Below is a small trained network, with its code and all its weights. Each question gives an input and a target symbol and asks what happens when units are switched off, that is, made to give their printed mean instead of their output.

import numpy as np


def w(rows, s, z=0):
    codes = np.array(rows[::2]) - 128.0
    scale = np.full(codes.shape[1], s)
    scale[-1] = z or s
    return codes * scale


def norm(h):
    return h / np.sqrt((h * h).mean(-1, keepdims=True) + 1e-5)


def f(y):
    return np.maximum(y, 0)


def softmax(a):
    e = np.exp(a - a.max(-1, keepdims=True))
    return e / e.sum(-1, keepdims=True)


def log_softmax(a):
    a = a - a.max(-1, keepdims=True)
    return a - np.log(np.exp(a).sum(-1, keepdims=True))


def net(x, mask):
    ids = ['αβγεηθλμξπτφ'.index(c) for c in x.split()]
    T = len(ids)
    res = E[ids] + P[:T]
    r = norm(res)
    for j in range(2):
        rows = slice(3 * j, 3 * j + 3)
        q, k, v = (r @ M[0][rows].T for M in (Q, K, V))
        z = softmax(np.where(np.tri(T) > 0, q @ k.T / 3**0.5, -1e9)) @ v
        o = O[0][rows]
        res = res + np.where(mask[j], z, o[:, -1]) @ o[:, :-1]
    y = f(norm(res) @ A[0][:, :-1].T + A[0][:, -1])
    res = res + np.where(mask[2:6], y, B[0][:, -1]) @ B[0][:, :-1]
    return log_softmax(norm(res)[-1] @ U[:, :-1].T + U[:, -1])


Q, K, V, O, A, B = {}, {}, {}, {}, {}, {}
E = w([
[101,108,82,94,131],'α',
[91,8,161,44,78],'β',
[121,11,92,205,50],'γ',
[102,111,86,81,141],'ε',
[234,109,69,169,119],'η',
[90,154,149,150,196],'θ',
[103,111,94,102,130],'λ',
[234,230,113,6,162],'μ',
[111,116,100,109,141],'ξ',
[146,78,142,18,77],'π',
[97,124,91,86,134],'τ',
[108,106,88,95,152],'φ',
],0.019)
P = w([
[221,179,253,218,68],'0',
[146,181,85,144,212],'1',
[153,152,44,139,206],'2',
[144,135,36,144,181],'3',
[158,140,43,142,174],'4',
[153,120,32,137,178],'5',
[146,127,26,142,168],'6',
[138,120,31,129,174],'7',
[143,111,33,151,169],'8',
[140,127,28,140,162],'9',
[138,109,34,129,169],'10',
[143,115,39,124,175],'11',
[136,115,44,130,171],'12',
[135,114,40,109,176],'13',
],0.0065)
Q[0] = w([
[156,169,140,84,183],'H1',
[225,136,215,153,96],'H1',
[80,153,101,189,203],'H1',
[71,171,142,106,156],'H2',
[71,134,9,174,247],'H2',
[203,159,132,160,103],'H2',
],0.015)
K[0] = w([
[181,203,129,61,111],'H1',
[56,111,2,111,207],'H1',
[136,115,158,171,92],'H1',
[101,170,172,136,121],'H2',
[173,152,211,170,63],'H2',
[134,109,71,182,176],'H2',
],0.012)
V[0] = w([
[170,74,155,146,243],'H1',
[254,195,51,54,164],'H1',
[168,86,205,102,174],'H1',
[111,207,215,104,148],'H2',
[90,40,70,5,121],'H2',
[67,175,192,78,170],'H2',
],0.0098)
O[0] = w([
[194,127,102,175,213,59],'H1',
[250,170,229,96,142,255],'H1',
[193,111,60,141,187,164],'H1',
[118,180,110,139,75,70],'H2',
[159,55,128,114,74,208],'H2',
[96,151,84,182,10,37],'H2',
],0.011,0.005)
A[0] = w([
[128,182,150,75,189,105],'N1',
[3,138,47,151,157,133],'N2',
[106,82,209,164,222,253],'N3',
[133,195,54,114,115,169],'N4',
],0.013,0.0038)
B[0] = w([
[34,105,156,102,135,198],'N1',
[207,115,254,173,103,254],'N2',
[149,104,45,105,59,208],'N3',
[62,153,41,152,116,186],'N4',
],0.013,0.0086)
U = w([
[28,106,143,45,114,84],'α',
[191,79,104,251,91,100],'β',
[98,56,176,137,201,112],'γ',
[201,130,143,106,7,2],'ε',
[75,112,125,77,217,94],'η',
[171,177,88,230,98,183],'θ',
[92,127,235,161,96,137],'λ',
[172,219,145,117,122,160],'μ',
[48,154,108,144,179,252],'ξ',
[128,150,5,125,91,147],'π',
[83,172,113,114,32,146],'τ',
[225,106,79,198,222,59],'φ',
],0.012,0.0063)

Each question gives the input, a string of symbols that net reads in full, and the target symbol t.
The units are the heads (3 rows each of Q, K, V and O) and the neurons (one row each of A and B). Each row of codes is followed by its name. A weight is (code - 128) times the scale printed after its matrix; where a second scale follows, it is the last column's (O, A, B and U).
mask holds one flag per unit, heads first, then neurons. A switched-off unit (its flag False) gives its mean, the last column of its rows in O or B, instead of its output. The means were averaged over made-up inputs and are rounded, as every weight is.
A unit's drop is (log p(t) with every unit on - log p(t) with that unit switched off) / (log p(t) with every unit on - log p(t) with every unit switched off).
The circuit of an input: a set's keep is (log p(t) with only the set's units on - log p(t) with every unit switched off) / (log p(t) with every unit on - log p(t) with every unit switched off). Starting from all 6 units, units are removed one at a time, each time the one whose removal leaves the highest keep (on an exact tie, the one counted first), for as long as the keep stays at least 0.8.
circuit, biggest first: the units of the circuit, biggest drop first
unit that matters most: the unit with the biggest drop
top k neurons: the k neurons with the biggest drops, biggest first
which heads matter: for each layer, one digit per head in row order, 1 if its drop is at least 0.15 and else 0, layers parted by /
drop of u: that unit's drop, to one decimal
input λ μ π μ μ η η ξ μ γ γ α, target λ: circuit, biggest first : (H1, N2, H2)
input γ μ γ π λ η ξ ε μ ξ ε τ, target γ: circuit, biggest first : (H1, H2, N2)
input α β π λ, target α: circuit, biggest first : (H1, N2)
input η θ θ λ β λ μ π λ ξ β ε α, target η: unit that matters most : H2
input λ λ λ, target λ: circuit, biggest first : (H1, N2)
input μ μ φ λ π μ φ λ μ μ μ φ, target μ: circuit, biggest first : (H1, H2)
input π γ φ γ φ η η λ λ θ, target π: which heads matter : 00
input ξ π λ λ γ τ β φ β η λ, target ξ: which heads matter : 01
input α λ β γ α α, target α: which heads matter : 11
input β η τ λ λ β θ η η α φ, target β: which heads matter : 10
input η α γ α β μ α ξ μ γ μ ε θ, target η: top 2 neurons : (N1, N2)
input π π μ η λ μ γ γ π μ π φ, target π: circuit, biggest first : (N2, H2)
input β τ ε τ ξ η ξ τ ξ ε α θ ε, target β: top 2 neurons : (N2, N1)
input φ π λ λ τ θ, target φ: which heads matter : 10
input α β λ π τ λ λ, target α: which heads matter : 11
input β β μ ξ ξ μ ξ α τ φ φ ξ, target β: which heads matter : 10
input ε φ λ λ ξ ξ, target ε: which heads matter : 11
input φ π λ λ η γ ε ε, target φ: which heads matter : 10
input ε α ξ α λ θ, target ε: circuit, biggest first : (H2)
input λ π ε λ λ λ η ξ λ η β ξ φ τ, target λ: which heads matter : 10
input ξ λ ε φ π α γ λ φ, target ξ: top neuron : (N1)
input π ξ γ β μ φ ξ θ β φ φ ε λ, target π: which heads matter : 11
input π λ π λ, target π: which heads matter : 01
input π λ π λ ε, target π: which heads matter : 01
input φ π μ φ π ξ, target φ: drop of H1 : 2.2
